Each row is followed by its class number.
[ 16   1  32  -2 -46  31  55  -8   3  15  23  16  -5  32  24  25   3  32
  26  13   1  22  17 -50  24  -1 -25   6  -9 -12  50   1   6  51  37  -1
 -16  29]	8
[-13  -7 -22  -2  15  33  97 -24 -13   3   2   5 -26  24  20  27 -24  43
  37  48  20  32  13 -61  16  11 -27  43  10 -37  -7  -2   0  35  13  -9
 -40   4]	8
[-22  12 -17   8  20   3  31 -47 -20  28 -29 -15  -6  10  34  -2 -45 -20
  -1 -12   4  34  66  -4  10  19   3 -30 -10   2 -27  62   9  78  13 -30
  -1 -17]	2
[-15  19 -27  29  48 -25  29 -21 -15  17 -16 -17 -16  -3   0 -32 -37 -40
   3 -13  47  30   8 -32  35  24   9  16  20  -9 -13  62  26  84   3  -5
 -26  29]	2
[-16 -23 -17  15   8  -6  64   0 -16  -8   8   9 -11   0  -7  21 -17  10
   5  -4  40  36   7 -28  19 -24 -17  39  14 -28  23  33  39 106  19  37
 -19  65]	8
[ 24 -17 -53 -20  -5 -16  22  -6   9  -7  14   6 -11 -51  22  32 -21 -15
  29  28 -18  -3  33  -6 -19 -25 -26 -19 -16 -10  13  34 -10 -30 -14   6
  37 -30]	5
[ 39 -13 -35 -20 -13 -17  -7  -1  -5  12 -14  -4  -5 -39   9  10 -15 -16
  26   3 -16 -10  28  16 -13 -34 -12 -16  -4   1   0  50 -14 -32 -10  -5
  22 -30]	2
[ 16 -10 -54 -36 -20 -33  -1  -7 -12  -1 -13  -2  -6 -85  12  29 -26 -21
  28  -4  17  14  40   1 -22 -31  -9   6  17  -6   4  44  -7 -40 -30   5
  18 -16]	8
[ 18  -1 -66 -19  -1 -28   2   5   1  -5   5 -12  -8 -14   1  13 -28 -13
  21 -12  -3  -7  13  25  -7 -19 -22  12 -12   7  -5  44   0 -65 -16 -19
  40  -8]	2
[-31   8 -27  22  49 -13  23  -3 -15  -7 -28 -12   8  12   9 -39 -41 -21
 -13 -24  19  27  26 -17  21  27  -5 -12  12   3 -10  31  40  71  13 -22
  -2  10]	6
[ 39 -14 -30 -25  -5 -19  -6   3  22   3  -9 -10   1 -22  11   1 -21   8
  29   0 -24 -10  37  12  -5 -32 -19 -10   1  -1   5  40  -9 -21  -1 -11
  30 -21]	6
[ 53 -11  -4 -27 -34 -31  15 -18  -9 -21  17   4 -18 -48  16   6  -9 -18
  20  20 -21  -8  34  10 -40 -33  -7 -38 -12 -32   8  16 -17   8  11   1
  21 -40]	0
[ 52 -34 -34 -44 -57  12  43   6 -26   5  18 -17 -32 -14  19  59 -18   9
  24 -18  14  40  48 -56  -3 -36 -26  60 -21  -7  -9 -12  16  96  14   6
   1  21]	5
[ 36  -3 -43 -24   6 -16 -19  12   9   3  -4 -31  -3 -31   6 -12 -29 -19
  36  -4 -27 -14  37  11   6 -26 -14  -2  -3   3  -1  54 -20 -30  -5 -14
  27 -26]	6
[-35  12 -18  33  53 -25   9  -5 -25  -9 -27 -20   3  23  -7 -36 -44 -38
 -16  -3  43  27  10 -29  26  22  11   9   7  -4 -29  35  34  74   6 -22
 -19  25]	1
[  0   7 -45 -22 -10 -24  27  49   5  -3  25 -63   6   4  35  25 -43 -17
  28  34 -15  -9  18  -4  -7 -22 -49  23 -46   6 -17  63  -4 -35 -10   8
  46  -6]	4
[ -4  -2 -29  28  34   0  21 -27 -18   8 -42  25   0  -7  -3 -22 -31 -16
 -20 -11  13  43  29 -32  14  34  -5 -34   7  10  31  31  43  60   5 -23
   2 -15]	5
[-28  -7 -32  24  21  -5  32  -5 -14  11 -44  -2  14 -16   3 -11 -46 -33
 -26  -9  40  44  27 -42   4  35 -16  -1   0   0   1  37  46  82   1  -3
 -17   6]	5
[-22   8   6  28  37  -2  14  -4  -3   9 -37  -3  17  13   3 -29 -30 -17
 -15 -11  32  33  25 -28  31  29  -5 -15   3   9   9  40  45  63   8 -23
 -16  10]	8
[ 26 -28 -19   7  30  12  23   6 -21   6  -8  13  -4  32  26   0  -8  37
  44 -15 -31  12  30 -31  28 -32 -28 -22  25  -2  36  15  23  63  27  43
  25  -3]	2
[ 25   0 -69 -12   1 -28 -12   4 -18  12  -9 -14 -18 -37  -3  -1 -23 -49
  24   1 -12  -9   7   7  15 -33  -5 -12  -6  -2   5  59  -9 -32  -2 -13
  24 -20]	2
[-36   6 -29  32  73 -11  26 -13 -14   2 -51  -9  19  -2   7 -35 -45 -34
 -11  -3  34  31  20 -28  27  30  -4  -5  12  -6 -14  40  37  87   3  -7
 -15   7]	3
[-33  29 -10  21  53 -19   8  16  13  14  -3 -46  31  67  -8 -15 -22 -27
  -9 -34  24   6   3 -18  48  34  -4   5   2   8 -17  37  43  81  20  21
   1  28]	8
[ 15  -8 -32 -32 -23 -57 -22  25  11   9  -3 -27   2 -16  11  19 -26  -6
  18 -10   5 -22  23   2   5 -24 -26  20 -22 -18  -4  49 -11 -28  -7  34
  34  -7]	4
[-18 -28 -48 -12  27  33  70  49   2 -41  48  10 -11  57  17  18 -23  24
  12 -10 -33  39  25  -1   2 -53 -53  10   3  38  15  -4  58 102  26 -44
  23  42]	8
[ -1  -7 -20   5  -5   7  63 -12 -14  11  14  -2 -19  41   9  23  -4  -6
   7   1  -9  23  27  -9  26 -19 -16   4  -3 -15  25  26  23  93  42   5
   2  40]	2
[-61  56 -28  11  79 -39  20 -11 -28  -4 -12 -21  -2  69  17 -29 -31 -76
 -35 -17  29  27 -10 -54  39  41  30 -12 -19  11 -59  -1  44  94  17 -29
 -10  63]	1
[  3 -23 -29 -10 -41  18  53 -35 -12  -7  14  14 -20 -12  22  36 -13  19
  20   5  23  56  41 -43   6  -5 -31  42   7 -15  36  22  38  70   7  13
  15  14]	7
[ 23 -16 -32 -26 -12 -24   2  13   3   0 -13 -13   0 -32  10  12 -20 -16
  17  12 -16   3  33  11 -14 -32 -27 -10  -6   7  11  53   5 -28 -13 -14
  27 -24]	4
[ 27 -23 -37  -5 -47 -26  10  16 -55 -29  26 -12  -2 -54  -5   8 -36 -38
   0  19   9   3  20 -74 -18  17 -42   8   0 -17  39   6 -16 -33   2  31
  19 -43]	6
[-35  14 -22  30  33 -14  33 -10 -13   8 -18  -9  -1  10   3 -16 -38 -33
 -18 -18  29  46  29 -23  19  44  -2  -7   7   4   2  33  48  74   7 -17
  -5  16]	5
[ 41 -18 -32 -23  -8 -30  -7  -1  10 -20  -3 -14 -12 -39   2   2 -28  -1
  16   3  -6   8  29   5 -30 -30 -24   6  -6  -5  -2  41   7 -11 -16  -9
  27 -25]	0
[-32  12 -18  35  41   3  40 -10 -15  -6 -26   2  15  23   2 -21 -26 -15
 -14  -8  20  16  17  -8  24  39  -6 -27   6   9  10  24  22  47  14 -27
  -4  10]	5
[   2   20 -110  -11   29    5    8    5  -38   -9    4  -66   -1  -50
   -6   14  -43  -27   44  -15   -1  -27  -22   46  -23  -35   -9   39
  -15    8  -49   86  -42  -43  -43   18   31  -17]	2
[ 15  24 -77 -16   1 -58  -5  24  11  14  -1 -47 -11 -49  -2  13 -52 -38
  31  20  30 -16 -38  -2   4 -32 -20  44  -7 -33  -9  59 -33 -69 -28  44
   8   7]	3
[ -4 -16 -19  -2 -32  10  61  -1 -10  -2  30  14 -12  16   9  32 -15  -4
  14   9  10  44  19 -40  20 -10 -32  18  18 -21  47 -16  24  52  35   4
  -9  35]	3
[ 35 -11 -43 -20 -15 -33  -2  -1   2  -3  -4 -12 -12 -52   9  13 -29 -19
   6  25 -16   1  33  19 -37 -37 -16 -19  -1  -9  10  40 -18 -16 -10  -5
  29 -41]	0
[-24  28  25  26  29  -1  36  -5  11  12  -1 -39  15  63  15 -30 -19 -35
   1  -3  27  23   0 -28  35  50  -9 -14   3  17  -8  20  43  41  23 -48
 -17   4]	4
[ 20 -34 -14  11 -19  -7  74  -8 -11   2   7 -23 -26  25   2  30 -19   7
  13  41  20  33  33 -66  41  -5 -38  46  11 -40  38  12  23  74  42   6
 -11  19]	6
[ -1  -6 -14  -1  -5  -2  50   1   5  16   7   1  -3  41  12  25 -10   4
  13  -3  -4  29  20 -25  25 -15 -27  24   6 -12  40  13  22  87  40  27
   4  56]	3
[ -4   0 -49   2   3  -2  39  -6 -16 -10  18  15 -11  34 -11  13   2   5
  18  -6  22  30  -8 -41  60  -6  -7  37  26  -4  37   7  34  41  18   5
  14  65]	7
[  0   1 -34  -5 -10   8  48  -2 -14   3  11 -12 -11  28  14  16 -11  14
  19 -10  10  30  14 -41  27  -5 -19  28   8 -12  16  17  23  96  31  17
  -2  39]	0
[  5   2 -16  -9  -5  -4  45   7 -14  -6  29  -7 -14  54  11  20  -7  11
  26  -9   2  24  23 -27  30 -29 -11  24  22  -3  16  11  20  98  35   8
  -2  65]	1
[-22   4  14  37  71  -5  51 -16 -24 -28 -25 -17  22  28  12 -27 -23 -13
 -22  15  25   9  35   6   9  20  -2 -36  -3  10 -11  25  21  64  22 -19
   4   7]	8
[ 36 -22 -17 -23  -7 -23 -31  14   6 -22  -4   4  12   0 -11   0  -5  15
  15   0 -27 -12  48  12  15 -21 -17  -6  -6   5   9  38   6 -29 -11   1
  51 -21]	7
[ 41  -8 -42 -18  11  15 -24  19 -15  23 -46 -17 -18 -77  22 -32 -13 -26
  57   9 -23 -13  29   9  30 -36  -7 -29   7  16   5  92 -22 -39 -12 -29
  -9 -55]	6
[  3   6 -22   0 -13   6  60   5 -12  13  29 -13 -15  57  11  28   1   9
  19 -16   4  30   5 -25  32  -3 -17  26  19  -1  30   1  25  79  39   5
   1  50]	0
[ 16  17 -91 -52 -17  -7 -19  18 -13  14  -8 -29 -16 -98   1   0 -63 -90
  31   4 -28  27  37 -14 -26 -39 -12  57 -26 -11   5  48 -29 -10 -37 -30
   6  18]	3
[  8  -8 -45   1 -18  33  57   6  -1  18 -10  14   8  29  15  18  -8  38
  14 -24  -2  30  10   2  20 -20 -35   1  20   8  65  18  33  47  32   9
  15  34]	6
[-17  17 -16  14  33 -12  11 -15  18  19 -53  -2  23  21  10 -35 -25  -8
 -17 -36  30  15  19   6  22  27  -1 -16  11  22   7  42  27  42  18 -32
  -5  30]	6
[  0  -5 -33  -4   8   6  46  -1 -15   1  17  -3   0  48  13  23 -26   1
  21  -5   1  29  31 -40  25 -13 -24  22   2 -14  21  15  26  83  24  19
  11  43]	1
[-30  19 -35  35  50 -14   3   8 -14   2 -18 -22  36  26   4 -37 -31 -27
 -20 -26  17  12  13  -5  17  45  -5 -33   9  24   0  50  35  63  17   7
  23  -8]	0
[-14  -4  -5  32  43  -9  17 -12 -34  -6 -30  -9  13 -20  15 -29 -40 -40
  -7   7  61  51  22 -61   5  20  12  -2  33  11 -17  12  43  74  -5 -17
 -25  13]	1
[-17   2   1  25  44 -19  18   0   2   5 -27  -7  16  24  10 -16 -36 -26
 -17 -11   4  12  28 -12  12  17  -8 -36  -4  15  -6  32  19  69   8 -20
   1   9]	5
[ 13  16 -49 -35  25 -49   8   5   2 -11   5 -44 -12 -15  10   9 -24 -29
  29   7 -13 -17  19  16  -4 -31  -8  13  -9  -2 -28  56 -20 -21 -19  -5
  31   7]	4
[-37   6 -13  22  40  -5  26   0   5  -6 -31 -16  33  24  22 -38 -37 -17
  -9 -23  27  21  24 -26  22  32 -17 -23  14  12  -3  28  41  64  24 -12
  -4  20]	6
[-40  53 -30 -19  60 -30  22 -31  32 -43  38  77 -15  33  30 -21  30  51
  46 -60  -1 -28   3  42  58  16  14   4   5  -6  34  -5  -2 -39   4 -19
  43 109]	3
[  9  36  21  16  24  26   4 -16   6  38 -66  -3  20  51   8 -40  -1  13
  12 -42  13  20  21  15  51  35   7 -30  18  39  30  35  28  15  22 -72
 -16   3]	8
[ 40 -15 -39 -29  -6 -21   0   8  12  -4  -9 -11 -11 -40  15  -1 -28   0
  30   4 -21   0  42  16 -15 -35 -24  -5   1  -4   9  40  -4 -37  -8 -15
  28 -26]	6
[ 19   2 -68 -32 -26 -31  -3  -4 -12  17 -17 -29 -20 -52   6  11 -37 -40
  36  -2  -1  14  28  -1 -10 -38   7  27  11 -10 -29  41 -10  -4  -9 -35
   8   2]	2
[ 45  20 -33  20  36  31  36  16   0  33 -25  11 -17  11 -44  -9  27  38
  13 -25  22  14  -5  47  61 -18  20  46  47  27  61  42   7  51  -8 -30
 -23  76]	5
[-23   6   1  19  33  -8   2 -11   7   0 -36 -14  22  24   6 -33 -28 -30
 -14 -10  27  21  18 -21  29  20  -5  -9   1  15 -14  48  36  76   6 -16
  -6  18]	7
[-27   1 -39  16  47 -35  16  -7 -19   0 -32 -18  -2  21  -7 -21 -51 -24
 -13 -12  24  29  14 -37  23  17  -9  19   7  -4 -15  39  31  77   2 -25
   0  10]	4
[ 24 -24 -24  -9   3 -10 -16  12   1  10  -4  10  28 -43  20  22 -14 -38
  14  -1  -1 -16  25  34 -25 -33 -11 -31 -13  23   6  40  -7 -56 -26  -8
  35 -26]	1
[ -4  45  -4  -5  52   2  -1 -42 -12  22 -79 -13   1 -53  19 -43 -11 -33
   8 -46  51  45  22 -22  34   9  36 -24  12  20 -27  95  45  92 -24  -6
 -44  32]	8
[ 18  -6 -20  -8  -6   0  52  -4  -4  -9  20   1 -21  34   9  12  -9  23
  12   0  -2  33  16 -33   5 -16 -21  17  19 -12  26  -8  22  88  33   7
   0  34]	0
[ 42 -26 -16 -23  -8   0 -21   0   7   6 -27 -22  -7 -33   1  -4 -19 -27
  28  12 -15   6  39  -8   3 -31 -19  31 -24   4  -6  65   3  16 -16 -19
  14 -19]	7
[-16  -4 -40  -9  -3  11  49  -8 -17   2  34  15 -16  37  22  25 -18  -3
  20  -5  -6  46  33 -42  14 -14 -13  25   5 -12  27  -2  33  98  36  15
  13  56]	1
[ 22  -2 -50 -16   7 -18 -13   6   1  -2   0  -7   2 -21   4   7 -23 -18
  31  10 -10  -9  24  17  -6 -19 -14   8  -7   3   9  46  -9 -62 -19 -15
  35 -15]	1
[  7  -3 -41  -5   8  -9  44  11 -17   1  13 -15 -15  24  15   7 -20  -5
  17  -6 -10  22  18 -45  34 -28 -17  10  11  -8  18  24  18 105  38  21
   8  45]	6
[ -1  -2  -3   4  23 -10  19  -5   9 -19 -21 -21  43  71   4 -11 -36   7
 -27 -24  12  26  35 -53  14  35 -26 -15 -11  12 -20  -1  53  94  22 -15
  17   7]	0
[ -5  33 -96   1  73 -33  24  11 -11 -31  48  -6  43  42  31  -9 -30 -50
  30 -23 -44 -42 -19  47 -13   2 -25 -81  -4  38   0  33  -1 -57   3  12
 114 -36]	7
[ 32   8 -22 -33 -39  23 -15 -53  57   5 -28  18  37 -75  26  -8 -28  48
   3   4  13   8  47  30 -62   3   1 -14 -46  17  -8  58 -12 -80 -24 -21
  37 -14]	6
